Below are the code and all the weights of a small trained network. Each question names an input and a class and asks about switching units off, where a switched-off unit gives its printed mean instead of its output.

import numpy as np


def w(rows, s, z=0):
    codes = np.array(rows[::2]) - 128.0
    scale = np.full(codes.shape[1], s)
    scale[-1] = z or s
    return codes * scale


def norm(h):
    return h / np.sqrt((h * h).mean(-1, keepdims=True) + 1e-5)


def f(y):
    return np.maximum(y, 0)


def log_softmax(a):
    a = a - a.max(-1, keepdims=True)
    return a - np.log(np.exp(a).sum(-1, keepdims=True))


def net(x, mask):
    res = np.array(x, float).reshape(1, 5) / 4 @ E
    u = 0
    for l in range(3):
        y = f(norm(res) @ A[l][:, :-1].T + A[l][:, -1])
        res = res + np.where(mask[u : u + 4], y, B[l][:, -1]) @ B[l][:, :-1]
        u += 4
    return log_softmax(norm(res)[-1] @ U[:, :-1].T + U[:, -1])


A, B = {}, {}
E = w([
[137,86,125,87,95,169,141,47,164],'x0',
[200,143,215,155,139,151,39,91,135],'x1',
[149,154,160,249,47,147,105,118,152],'x2',
[129,129,128,129,129,126,127,127,128],'x3',
[131,123,129,129,126,128,128,127,120],'x4',
],0.023)
A[0] = w([
[125,99,115,82,60,160,157,6,183,100],'L0N1',
[155,124,175,78,201,126,76,107,113,9],'L0N2',
[133,95,117,24,117,157,144,1,155,90],'L0N3',
[155,107,172,78,130,162,91,18,168,58],'L0N4',
],0.039,0.014)
B[0] = w([
[43,132,55,214,86,182,133,133,56,246],'L0N1',
[133,194,79,125,189,124,55,164,104,186],'L0N2',
[101,132,160,24,146,70,143,127,219,254],'L0N3',
[252,100,143,114,58,112,100,82,138,235],'L0N4',
],0.032,0.037)
A[1] = w([
[96,138,219,169,202,198,80,87,130,2],'L1N1',
[213,127,218,127,198,154,98,127,137,24],'L1N2',
[174,105,127,42,253,122,163,155,95,126],'L1N3',
[130,119,135,174,116,127,202,165,152,101],'L1N4',
],0.043,0.0044)
B[1] = w([
[89,136,99,151,170,45,129,77,168,155],'L1N1',
[7,130,154,193,203,104,154,99,153,225],'L1N2',
[251,77,94,204,85,164,171,139,49,254],'L1N3',
[144,196,177,93,91,168,98,155,126,200],'L1N4',
],0.027,0.018)
A[2] = w([
[104,98,98,43,135,150,246,202,100,138],'L2N1',
[137,160,93,78,186,124,54,132,101,59],'L2N2',
[78,72,108,74,65,68,184,113,163,72],'L2N3',
[42,65,112,165,118,146,252,168,89,2],'L2N4',
],0.036,0.0082)
B[2] = w([
[109,66,240,186,118,117,145,91,162,221],'L2N1',
[79,148,87,84,93,184,159,191,92,185],'L2N2',
[151,130,191,152,251,150,145,173,101,254],'L2N3',
[132,144,47,23,149,149,113,153,110,221],'L2N4',
],0.03,0.021)
U = w([
[218,82,140,188,53,163,135,94,102,254],'0',
[121,215,187,112,85,142,115,186,135,47],'1',
[87,74,192,75,199,127,176,135,174,93],'2',
[47,122,57,119,95,205,153,136,90,90],'3',
[173,183,66,140,230,109,102,197,79,69],'4',
[69,171,143,191,186,79,122,102,154,129],'5',
[181,130,117,6,142,102,69,106,195,78],'6',
],0.023,0.0065)

Each question gives the input, the list of numbers given to net, and the class t.
The units are the neurons (one row each of A and B). Each row of codes is followed by its name. A weight is (code - 128) times the scale printed after its matrix; where a second scale follows, it is the last column's (A, B and U).
mask holds one flag per neuron, layer by layer. A switched-off neuron (its flag False) gives its mean, the last column of its row in B, instead of its output. The means were averaged over made-up inputs and are rounded, as every weight is.
A unit's drop is (log p(t) with every unit on - log p(t) with that unit switched off) / (log p(t) with every unit on - log p(t) with every unit switched off).
The circuit of an input: a set's keep is (log p(t) with only the set's units on - log p(t) with every unit switched off) / (log p(t) with every unit on - log p(t) with every unit switched off). Starting from all 12 units, units are removed one at a time, each time the one whose removal leaves the highest keep (on an exact tie, the one counted first), for as long as the keep stays at least 0.8.
units of the circuit, in order: the units of the circuit, biggest drop first
top k neurons: the k neurons with the biggest drops, biggest first
k most important neurons of layer l: the k neurons of layer l with the biggest drops, biggest first
input [-3,-4,6,3,8], class 1: most important neuron of layer 0 : [L0N4]
input [7,-5,0,6,-6], class 2: top 2 neurons : [L0N3 L2N3]
input [0,7,8,4,-7], class 5: units of the circuit, in order : [L0N1 L1N2]
input [4,8,0,7,2], class 6: top 3 neurons : [L0N4 L1N3 L0N2]
input [6,2,0,-2,2], class 6: top 3 neurons : [L0N3 L0N4 L1N3]
input [-7,-3,0,5,8], class 0: top 2 neurons : [L0N1 L0N4]
input [-1,4,7,5,-7], class 5: 2 most important neurons of layer 0 : [L0N1 L0N3]
input [7,4,-1,-2,6], class 6: top 2 neurons : [L0N3 L0N4]
input [-1,-8,-3,-8,7], class 0: top 2 neurons : [L0N1 L1N3]
input [-3,-7,-2,3,-1], class 0: top 3 neurons : [L0N1 L0N4 L0N3]
input [1,7,-1,-2,7], class 6: top 3 neurons : [L0N4 L2N3 L0N1]
input [0,-1,-4,-2,4], class 0: units of the circuit, in order : [L1N3 L0N1]
input [-1,-6,7,-7,2], class 1: top 3 neurons : [L0N4 L0N1 L0N3]
input [-3,0,-2,-2,4], class 0: top 4 neurons : [L0N1 L1N3 L0N4 L2N3]
input [2,-3,7,-7,-6], class 3: units of the circuit, in order : [L0N4]
input [-3,4,4,-2,-1], class 5: top 2 neurons : [L0N1 L0N3]
input [2,0,-6,1,1], class 2: 2 most important neurons of layer 2 : [L2N1 L2N3]
input [0,3,5,-7,2], class 5: 2 most important neurons of layer 0 : [L0N1 L0N3]
input [2,0,4,5,8], class 3: 3 most important neurons of layer 0 : [L0N1 L0N3 L0N4]
input [-2,-5,0,4,-7], class 0: units of the circuit, in order : [L0N3]
input [5,0,-8,-8,-4], class 2: 2 most important neurons of layer 0 : [L0N3 L0N1]
